[145 141 188 181 126 138  86 132 120 139 120 157 112 123 120 106 151 179
 136 190 131 166 158  93 106 163 154 157 120 113 191 127 111 129  94 163
 112 124 125 102 154 102 150 146  66 152  76 130 138 100 155 129 117 197
 154 171 114 186]  Levek
[102  98 172  98 117 154 120  81 161 116 119 115  92 106 100 134 143 180
 142 134 127 143  99 112 113 138 126 143 101 113 135 113 117 149 105  88
 120 146 169 106 172 147 121 175 118 160 152 157 160 112 129 148  84 206
 119 172 155 204]  simug
[116 104 180 111 120 151 105  95 157 123 119 131  91 110 103 124 150 184
 143 148 131 156 108 103 107 147 132 153 101 111 150 118 114 146 100  98
 116 139 157 101 171 111 145 165  70 161  94 141 151  95 154 138  98 204
 147 176 124 195]  gesuf
[116 104 180 111 120 151 105  95 157 123 119 147  91 110 103 124 150 184
 143 148 131 156 108 103 107 147 132 153 101 111 150 118 114 146 100  98
 116 139 157 103 175 140 126 176 103  84 124 155 160  89 136 147  84 210
 133 177 151 207]  vovis
[156 148 183 189 130 130  83 153 113 144 122 167 119 131 131 100 147 171
 131 189 133 162 164  94 112 161 155 155 127 116 190 134 113 119  97 172
 113 116 106 106 143  98 152 136  67 140  60 122 131 107 156 124 126 182
 162 164 108 169]  vetas
[145 141 188 181 126 138  86 132 120 139 120 157 112 123 120 106 151 179
 136 190 131 166 158  93 106 163 154 157 120 113 191 127 111 129  94 163
 112 124 125 102 174 102 150 146  66 152  76 130 138 100 155 129 117 197
 141 171 114 186]  boz
[ 86  96 135  90 115 153 152  70 162 104 120  88  98 106 100 156 140 175
 140 126 129 138  95 138 119 133 123 139 103 114 127 111 127 153 126  83
 131 152 183 117 162 151 118 171 126 152 197 158 157  94 125 148  87 198
  97 167 157 198]  Kav
find: [145 141 188 181 126 138  86 132 120 139 120 157 112 123 120 106 151 179
 136 190 131 166 158  93 106 163 154 157 120 113 191 127 111 129  94 163
 112 124 125 102 174 102 150 146  66 152  76 130 138 100 155 129 117 197
 141 171 114 186]
boz
find: [116 104 180 111 120 151 105  95 157 123 119 131  91 110 103 124 150 184
 143 148 131 156 108 103 107 147 132 153 101 111 150 118 114 146 100  98
 116 139 157 101 171 111 145 165  70 161  94 141 151  95 154 138  98 204
 147 176 124 195]
gesuf
where: [174]
boz, 41
where: [144]
vetas, 10

[ 92  70 171 143 163] = gibo
[ 61 152 161 122 160] = vovis
[169 149 101 122 202] = tatu
[ 58  84 123 122 220] = boz
[102 152  69  68 164] = vetas
where: [101]
tatu, 3
where: [220]
boz, 5
where: [92]
gibo, 1
where: [102]
vetas, 1
where: [169]
tatu, 1
where: [143]
gibo, 4

[ 72  61 213 102] -> Zini
[162 119 136 141] -> Kav
[145  80  81 144] -> gibo
[ 78 168 179  94] -> gesuf
[140 169 146 143] -> vetas
where: [146]
vetas, 3
where: [168]
gesuf, 2
where: [80]
gibo, 2
where: [162]
Kav, 1

[ 98 167 203 180 223 142 134  88 131 134 108  98] = vetas
[123 175 140 111 144 110 132 109 143 125 113 143] = vovis
[123 175 140 111 144 110 144 109 143 125 113 145] = bek
[123 163 152 137 157 119 146 103 127 115  97 152] = simug
[ 98 167 203 180 223 142 134  88 143 134 108  98] = Ras
[117 183 204 173 224 136 150  71 151 156 108  88] = boz
[137 179 139 122 138 106 143  96 130 138  99 142] = Zini
where: [136]
boz, 6
where: [183]
boz, 2

[121 155 116 152 145 125 143 119 126 185 173 130  74 137 168 110 104 163
 189 113 149 122 111 173 135 153 111 175 147 147 148 104 138 161 106 159
 176 146 152 126 138 105 134  92 125] = simug
[124 112  65 173 146 153  91  75 149 217 163 108  66 137 151 127  99 211
 207  95 119  96 102 193 134 155 106 206 170 174 135  80 152 186  85 122
 166 186 137  78 168  87 147  63 113] = boz
[139 122 127 129 129 129 135 122 132 133 122 131 129 125 124 132 128 127
 133 125 134 134 119 129 133 137 127 128 135 127 126 123 124 134 122 126
 122 121 133 124 126 133 130 122 128] = gesuf
[136 165 194 116 132 133 160 197 131  76 130 157 195 149 135 145 172  92
  82 178 142 161 184  98 138 113 168  92 109 118 144 114 125  97 190 151
 127 120 133 190 126 171 126 206 160] = Ras
[139 122 127 129 129 129 135 122 132 133 122 131 129 125 124 132 128 127
 133 125 134 134 119 129 133 137 127 128 135 127 126 123 124 184 122 126
 122 121 133 124 126 133 130 122 128] = Levek
[130 120 126 122 122 125 127 124 126 120 118 126 129 122 120 127 126 118
 121 124 125 128 122 119 127 125 126 119 125 121 122 125 120 124 124 121
 118 118 125 124 121 129 122 126 125] = Kav
[190  76 107 128 133 141 145  77 153 145  75 136 149 103  89 164 131 127
 139 109 145 154  80 127 145 172 125 121 164 126 109  98 111 157  95  97
  78  99 137  86 121 157 111 134 125] = bek
where: [65]
boz, 3
find: [190  76 107 128 133 141 145  77 153 145  75 136 149 103  89 164 131 127
 139 109 145 154  80 127 145 172 125 121 164 126 109  98 111 157  95  97
  78  99 137  86 121 157 111 134 125]
bek
find: [139 122 127 129 129 129 135 122 132 133 122 131 129 125 124 132 128 127
 133 125 134 134 119 129 133 137 127 128 135 127 126 123 124 184 122 126
 122 121 133 124 126 133 130 122 128]
Levek
where: [142]
Ras, 21

[104 126 206 145 124 114 102 115 133 173 127 167 104 118 104 150 118 103
 104 132 103 102 179 157 138 126 134 156 166 157 119 112 122 134 113 143
 118 156 119 111 120 143 103 144 135 121 116 159 143 138 126  95 121 159
  99 115 106 125 110 146]  vetas
[121 132 131 127 122 129 125 136 123 129 129 125 134 126 118 129 131 125
 122 130 129 136 128 131 131 125 127 137 127 129 125 124 124 127 129 124
 129 123 128 130 130 130 125 127 125 124 126 130 126 126 127 127 130 127
 121 128 133 126 122 126]  Kav
[111 147 149 137 126 122 120 119 126 147 138 137 118 120 109 131 121 110
 115 137 114 117 146 142 134 127 128 151 142 141 122 115 119 126 116 129
 126 137 123 119 126 135 108 127 128 119 117 137 135 126 128 108 128 135
 105 123 117 125 118 134]  vovis
where: [95]
vetas, 52
find: [104 126 206 145 124 114 102 115 133 173 127 167 104 118 104 150 118 103
 104 132 103 102 179 157 138 126 134 156 166 157 119 112 122 134 113 143
 118 156 119 111 120 143 103 144 135 121 116 159 143 138 126  95 121 159
  99 115 106 125 110 146]
vetas
where: [113]
vetas, 35
where: [167]
vetas, 12
find: [121 132 131 127 122 129 125 136 123 129 129 125 134 126 118 129 131 125
 122 130 129 136 128 131 131 125 127 137 127 129 125 124 124 127 129 124
 129 123 128 130 130 130 125 127 125 124 126 130 126 126 127 127 130 127
 121 128 133 126 122 126]
Kav
where: [166]
vetas, 29

[ 64  91  91  50 111 127 106 110 194 103 107  98 194  61 104 193 102 201
  99 116 101 101 105 136  52  98  52  56 201  95 114 104  87 217  98] -> vovis
[137  91  91  50 111 127 106 110 194 103 107  98 194  61 104 193 102 174
 107 134 110  98 113 135  69 103  79  64 174 123 118 116 125 176  99] -> vetas
[106 134 142 114 136 123 133  88 132 133 130 137 122 111 138 126 132 123
 133 129 132 131 133 118 113 139 101 130 134  83  97 137  90 125 138] -> Zini
[ 97  93 100  95 111 122 104 143 172 102 103  98 177  77  90 177 116 179
 116 125 111 102 111 110  80 100  97  78 173 146 128 115 131 183 117] -> Kav
find: [106 134 142 114 136 123 133  88 132 133 130 137 122 111 138 126 132 123
 133 129 132 131 133 118 113 139 101 130 134  83  97 137  90 125 138]
Zini
find: [ 97  93 100  95 111 122 104 143 172 102 103  98 177  77  90 177 116 179
 116 125 111 102 111 110  80 100  97  78 173 146 128 115 131 183 117]
Kav

[ 67  56  83 126 108 153 119 123 120 173  61 117 194 117 195 120 120] = gibo
[ 71  92 130  91 146 191  92  96  93 189  72  96 152  93 208  83 105] = Kav
[162 128 131 126 169 128 123 116 120 146 191 115 148 120 157 115 135] = gesuf
[213 152 134 151 149  81 157 153 151  57 203 153  41 144  31 161 133] = Zini
[202 151 136 145 149 116 149 145 153  80 193 168  73 143  66 143 133] = Levek
[ 60 112 101 113 142 181 103 115 110 197  73 103 200 107 209 105 123] = simug
where: [202]
Levek, 1
where: [161]
Zini, 16
where: [57]
Zini, 10
where: [189]
Kav, 10
where: [148]
gesuf, 13
where: [173]
gibo, 10
find: [ 67  56  83 126 108 153 119 123 120 173  61 117 194 117 195 120 120]
gibo

[157 129 132  97 132 113 162  78  87 127 155 104 136 115 154 119] = Zini
[110 139  81 144 113 129 131 182 153 113 132 166 137 160  94 133] = gesuf
[168 149 101 161 151 118 140 141 140 107 126 110 105 160  76  82] = Ras
[145 100  93 173 159 161 143  89  72 122 168 145 177 100 103 119] = Levek
[179 142  55 152  94 115 177 162 136 110 169 161 122 156  92 154] = simug
[156 137 171  68  85 102 163  89 131 154 134 104  95 111 174 182] = boz
[ 60 137  94  88 148 112 101 120 129  98 128 172 173 151 167  98] = tatu
[ 92 112 208  85 139 148  89 114 103 161  87 107 145 108 151 148] = gibo
[ 86 103 144 168 116 147  96 155 174 125 112 122 101  94 148 155] = Kav
[127 135 199  69  90 116 118 129 130 162  94 112 106 125 160 180] = vovis
[176 133 145 176 145 155 107 188 139 150  97 121 114 158  59 100] = bek
[205 152 110 138 111 119 170 158 110 150 137 108  99 166  68 118] = vetas
where: [142]
simug, 2
where: [106]
vovis, 13

[193  48  59  53] : tatu
[185  51  62  56] : Zini
[ 93  54 110 112] : boz
[137  85  89  87] : Ras
[164  64  72 139] : gibo
[ 80 120 117 120] : vetas
[134  85  89  87] : Kav
[ 31 147 138 144] : simug
[ 81 118 115 117] : gesuf
where: [137]
Ras, 1
where: [53]
tatu, 4
where: [138]
simug, 3
where: [81]
gesuf, 1

[173 128  85 113 159  48 158 141 143  85 187 147 153 184 171 107 184 123
 138 133 126 178  66 128 137 123 111 138 114  96] = tatu
[173 128  85 113 159  48 158 141 143  85 187 147 153 184 171 107 184 123
 138 133 126 178  66 128 137 123 111 109 114 156] = Ras
[ 87 149 174 170 136 161  84 164 115 110  81  88 138 103 123 187 125 126
  68  89 122  86 211 139  93 128 136 151 148  95] = boz
[ 76 103 138 143  98 210  88 149 156 178  71  99 105  87 131 138 103 138
 106 119 135  84 192 149 112 118 182 134 137  82] = vovis
[171 152 110 113 135  72 182  78  96 112 170 179 113 144  93 105 110 111
 169 171 125 165  66 118 163 159  72 135 121 170] = vetas
[151 128 142 121 168  80 107 173 129  69 159  95 196 174 182 148 203 140
 185  71 120 144 115 102  99  90 126 100 125 142] = gesuf
[139 135  55 140 121  88 181 113 154 139 149 184  67 138 122  95 108  99
 137 201 134 161  99 182 165 177 117 155 122 124] = Zini
where: [108]
Zini, 17
where: [86]
boz, 22
find: [151 128 142 121 168  80 107 173 129  69 159  95 196 174 182 148 203 140
 185  71 120 144 115 102  99  90 126 100 125 142]
gesuf

[ 68 119 109 118 114 113 107  97  98 111  98  99 103 114 114  76 115 115
 107  74 109  93  81  88 113  97 110 112  71 116 118 106 115  64 105  93
 114  76 114  73  63  98 108 103 117  91 104 110  75] = simug
[ 69 107 135  81  98  73 136 127 125 131 127 124 133 135 135  74  77 130
 132  81 104 116  95 109 119 125 105 123  60  90  81 132 129  53 131 115
  99  83  78  69  50 125 134 133 124 113 131 128  75] = boz
[ 96 100 144  69  93  65 145 143 141 136 142 136 143 139 139  95  69 131
 141 105 102 134 115 128 117 143 103 129  84  83  71 144 130  83 138 134
  95 109  68  94  77 139 144 142 122 130 142 136  99] = vetas
[ 96 100 144  69  93  65 174 143 141 136 142 136 143 139 139  95  69 131
 141 105 102 134 115 128 117 143 103 129  84 137  71 144 130  83 138 134
  95 109  68  94  77 139 144 142 122 130 142 136  99] = tatu
find: [ 96 100 144  69  93  65 145 143 141 136 142 136 143 139 139  95  69 131
 141 105 102 134 115 128 117 143 103 129  84  83  71 144 130  83 138 134
  95 109  68  94  77 139 144 142 122 130 142 136  99]
vetas
where: [90]
boz, 30
find: [ 96 100 144  69  93  65 174 143 141 136 142 136 143 139 139  95  69 131
 141 105 102 134 115 128 117 143 103 129  84 137  71 144 130  83 138 134
  95 109  68  94  77 139 144 142 122 130 142 136  99]
tatu
where: [108]
simug, 43

[128  51  90  58  58 191 125 121] : Levek
[141 181 137 175 178  74 133 140] : Zini
[150 199 138 197 190  61 150 151] : tatu
[141 142 120 143 140 110 138 139] : vetas
[138 126 115 129 126 125 100 136] : vovis
[139 135 117 137 133 118 141 139] : boz
[135  93 102  99  95 132 139 133] : bek
[141 142 120 143 140  99 147 145] : Ras
[141 181 137 139 178  74 133 140] : Kav
[138 103 107 106 105 144 104 131] : gibo
where: [129]
vovis, 4
where: [131]
gibo, 8
where: [103]
gibo, 2
where: [117]
boz, 3

[125 193 116 213 123 116 194 120 120 146 193] : tatu
[126 195 125 206 132 123 120 133 127 139 190] : gesuf
[167 107 174  98  29 183 177 174 178  64  83] : gibo
[107  73 117  53 107 120 113 103 114 110  53] : Levek
[ 88  67  92 124  84  90  98  88  95 133  61] : Ras
[ 27 109  27  97  40  24  27  27  28 193 103] : Kav
[156 184 162 193 159 161 152 158 163 120 195] : bek
where: [190]
gesuf, 11
where: [124]
Ras, 4
where: [67]
Ras, 2
where: [161]
bek, 6
where: [28]
Kav, 9
where: [183]
gibo, 6

[ 43  70 117 170  38] : bek
[164 171 165 114 128] : vovis
[153 188 182  77  86] : vetas
where: [188]
vetas, 2
where: [182]
vetas, 3
where: [171]
vovis, 2

[144 124 126  95 118 149 128 140 106 135 109 122 124 116 148 143 112 119
 131 114 117 145 113 148 140 125 103 148 136 152 109 115 114]  Kav
[134 111 103 159 109 142 114 146  86 126  84 106 108  89 141 134  94  97
 114 102  94 152  95 141 136 115  84 143 124 146  87  94  95]  Levek
[172 156 149 204 140 175 156 187 138 164 139 151 153 141 177 170 144 144
 156 152 142 207 154 177 194 157 139 175 164 180 138 144 144]  Ras
where: [135]
Kav, 10
where: [187]
Ras, 8
where: [131]
Kav, 19
where: [108]
Levek, 13
find: [172 156 149 204 140 175 156 187 138 164 139 151 153 141 177 170 144 144
 156 152 142 207 154 177 194 157 139 175 164 180 138 144 144]
Ras
where: [89]
Levek, 14

[119 142 178  62 104]  vetas
[170 134 103  46 101]  tatu
[119 142 141 111 141]  gesuf
[158 146 102  85 140]  boz
[107  76 112  95 171]  vovis
[119 142 162 109 112]  gibo
where: [111]
gesuf, 4
where: [103]
tatu, 3

[111 112 196  28 115 132 231 109 101  66] = vetas
[130 103 166 161 119  27  58 119  53 131] = bek
[129 129  38  59 149 210  88 144 204 131] = vovis
where: [27]
bek, 6
where: [111]
vetas, 1
where: [58]
bek, 7
where: [196]
vetas, 3
where: [231]
vetas, 7

[119 136 106  94 150 139 132  63 118  79  96  80] : vetas
[164 125 223 183 182 123 171 131  82  87 163  52] : boz
[162 127  96 142 117 147 145  97 123  80 110  86] : vovis
[132 138 122 154 121 109 125 139 122 112 126 129] : Kav
[145 146 195 119 189  68 146 164 108  51 150  58] : Ras
[160 126 149 140 143 131 151 113 107  74 133  85] : tatu
where: [108]
Ras, 9
where: [97]
vovis, 8
where: [52]
boz, 12
where: [63]
vetas, 8

[147 104  59  58 178 214  68 196 109 104  40]  Ras
[ 84 162 171 146 187  96 193 180 213 105  54]  Zini
[ 97 103 127 139  99 174  94 138 158  45 173]  vetas
where: [180]
Zini, 8
where: [59]
Ras, 3
where: [173]
vetas, 11
where: [94]
vetas, 7
where: [146]
Zini, 4
where: [54]
Zini, 11

[109 109 108 143 115 109 116 116 132] -> Levek
[127 135 123 154 185 132 183 179  70] -> Kav
[ 94  85  95 107  68  89  77  70 176] -> bek
[120 125 117 145 163 123 164 158  92] -> Ras
[104 101 103 140  98 102 102 100 148] -> Zini
[112 113 110 149 139 113 144 134 114] -> gesuf
[114 116 112 142 135 115 137 134 115] -> simug
[110 110 109 144 125 110 130 124 125] -> tatu
[165  90  97 139  71  93  76  75 172] -> gibo
[ 99  93  99 137  83  95  91  85 163] -> vetas
[ 91  82  92 134  48  86  54  55 192] -> vovis
[ 93  84  94 141  61  88  69  65 111] -> boz
where: [164]
Ras, 7
where: [108]
Levek, 3
find: [120 125 117 145 163 123 164 158  92]
Ras

[152 100  89 152 102 120 132 105  68 114 148  75  80 107 125 124 154 112
 139 135 150 136 211 197 162 158  85 135 111  95 137 121 110  81 151  87
 114 150 123  96  61 118 106 140 154 114  83 105 141  84 107 171  91 127
 125  82 177 117 121  70 144 140 132]  Zini
[145 164 119 112 121 149 112 115 118 155 126 131 126  94 122 139 130 136
 115 128 119 162 136 112  98 134 107 136 125 114 133 140 124 128 124 113
 129 133 131 127 104 148  91 148 131 127  97 100 139 131 134 127 129 123
 144 115 104 121 143 122 130 131 141]  Kav
[129 129 129 128 130 127 125 127 131 129 126 132 131 127 127 130 126 128
 128 129 130 128 126 125 126 130 130 130 132 130 130 130 130 131 125 132
 129 125 129 130 129 130 128 130 126 130 130 129 128 131 130 126 129 129
 129 132 126 130 130 128 128 127 131]  vetas
[126 178 144  97 138 151 110 132 159 161 102 165 160 112 124 141 113 148
 108 127 105 153  80  68  80 112 138 132 138 138 128 144 137 157 109 144
 137 117 133 148 151  76 110 136 115 136 131 118 128 160 147  96 153 122
 143 147  76 129 147 162 119 122 164]  Levek
[145 164 119 112 121 149 112 115 118 155 126 131 126 157 122 139 130 136
 115 128 119 162 136 112  98 134 107 136 125 114 133 140 135 128 124 148
 129 133 131 127 104 148  91 148 131 127  97 152 139 131 134 127 129 123
 144 115 104 121 143 122 130 131 141]  tatu
[111 102 138 140 138 111 137 139 144 106 125 132 137 157 133 121 122 123
 138 128 136  99 113 134 149 120 152 124 137 145 125 122 135 135 126 148
 137 119 124 133 153 115 160 113 122 132 138 136 124 127 125 130 125 130
 123 131 139 132 124 126 128 127 122]  gibo
find: [145 164 119 112 121 149 112 115 118 155 126 131 126 157 122 139 130 136
 115 128 119 162 136 112  98 134 107 136 125 114 133 140 135 128 124 148
 129 133 131 127 104 148  91 148 131 127  97 152 139 131 134 127 129 123
 144 115 104 121 143 122 130 131 141]
tatu
where: [87]
Zini, 36
find: [126 178 144  97 138 151 110 132 159 161 102 165 160 112 124 141 113 148
 108 127 105 153  80  68  80 112 138 132 138 138 128 144 137 157 109 144
 137 117 133 148 151  76 110 136 115 136 131 118 128 160 147  96 153 122
 143 147  76 129 147 162 119 122 164]
Levek
where: [177]
Zini, 57
where: [75]
Zini, 12
find: [111 102 138 140 138 111 137 139 144 106 125 132 137 157 133 121 122 123
 138 128 136  99 113 134 149 120 152 124 137 145 125 122 135 135 126 148
 137 119 124 133 153 115 160 113 122 132 138 136 124 127 125 130 125 130
 123 131 139 132 124 126 128 127 122]
gibo

[135 111 150 111 122 118 117] = Kav
[219 118 142  97 136  88 128] = bek
[135 111 150 111 122 119 118] = vovis
where: [119]
vovis, 6
where: [117]
Kav, 7

[125 125 136 157 137 149 127 147 116 119 149 112 133 135 145 110 131 105
 143 100 113 119 144 155 118 113 118 133] : Zini
[125 125 136 157 105 170  89 147 116 119 149 128 133 135 145 110 131 105
 143 100 113 119 144 155 118 113 118 133] : vetas
[152  81 150 105 210 213  51 153 149 115 151 148  80  87  52 104 134  19
 137  95 107 145  44 148 115 170 134 228] : Levek
[148  97 149 121 186 190  73 147 132 123 140 141  92 101  85 104 126  48
 148  94 116 137  76 142 115 154 125 200] : gibo
[118 118 133 146 127 125 137 129 119 111 123 108 103 140 108 102 128 136
 194  92 128 136 113 103 151 114 106 142] : tatu
[128 129 134 147 125 139 149 130 124 112 120  98 133 140 149  99 131 117
 173 111 133 138 129 141 136 126 124 144] : bek
[122 118 139 155 146 136 113 141  98 128 132 130 131 140 129 116 126 107
 162 113 116 123 133 148 126 121 133 146] : vovis
[107 125 138 159 145 134 123 150 112 112 138 109 144 136 140 120 131 117
 143 108 111 131 137 161 122 125 133 130] : boz
find: [125 125 136 157 105 170  89 147 116 119 149 128 133 135 145 110 131 105
 143 100 113 119 144 155 118 113 118 133]
vetas
where: [106]
tatu, 27
find: [148  97 149 121 186 190  73 147 132 123 140 141  92 101  85 104 126  48
 148  94 116 137  76 142 115 154 125 200]
gibo
where: [89]
vetas, 7
find: [125 125 136 157 137 149 127 147 116 119 149 112 133 135 145 110 131 105
 143 100 113 119 144 155 118 113 118 133]
Zini
where: [80]
Levek, 13

[ 97 132 115 135 133 140 132 126 138]  vetas
[105 137 139 124 128 156 132 123 148]  boz
[ 92 123 143 140 126 150 134 129 137]  Kav
[138 137 128  94 128 156 132 123 148]  simug
[170 131 128 125 117 124 143 128 130]  gibo
[ 83 123 114 123 136  95 126 130  99]  Levek
[184 120 123 139 123 135 122 125 129]  Ras
[170 131 128 125 117 122 143 129 114]  tatu
[149 131 134 147 127 142 129 128 130]  gesuf
where: [95]
Levek, 6
where: [149]
gesuf, 1
find: [170 131 128 125 117 124 143 128 130]
gibo
where: [127]
gesuf, 5

[114 170 112 129 139 212  56 186 154 213  54 137 100 125 150 174] = boz
[176 139 119 159 146 115 118 144  91  95 112 143 104 123  92 136] = Kav
[182 141 113 166 137 116 113 133  96  98 105 147 106 127  83 142] = gibo
[176 141 107 156 140 117 119 140  87  99 111 152 113 125 104 140] = vetas
[184 144 115 129 142 118 123 133  89 103  97 139  92 137 105 127] = gesuf
[176 140 106 147 118 106 124 142  94 104  97 146  96 136  93 122] = bek
[103 181 110 118 138 193  74 174 146 216  66 138  97 121 161 187] = simug
[175 138 106 169 134 118 121 135  95 103 107 143 104 120  97 135] = Levek
[185 143 122 131 144 115 131 129  85  95  93 137  93 146 100 131] = Ras
[114 170 109 106 151 204  71 177 139 208  72 139 105 130 153 165] = vovis
[100 174 118 106 146 204  66 186 152 217  74 134 102 133 156 173] = tatu
[167 144 106 143 129 120 125 144  96  96 110 133  87 118  95 115] = Zini
where: [102]
tatu, 13
where: [184]
gesuf, 1
where: [117]
vetas, 6

[ 62  59 101 122] = Ras
[ 76  57  87 115] = gesuf
[ 89  67  97 120] = boz
[ 80  67  88 121] = simug
[ 80  67  88 117] = Zini
[ 61  57  90 112] = vovis
[ 83  58 120 118] = Levek
[ 79  66  86 119] = bek
[ 82  50 100 116] = Kav
[ 86  61 106 120] = tatu
[ 76  56  82 137] = gibo
where: [62]
Ras, 1
where: [121]
simug, 4
where: [117]
Zini, 4

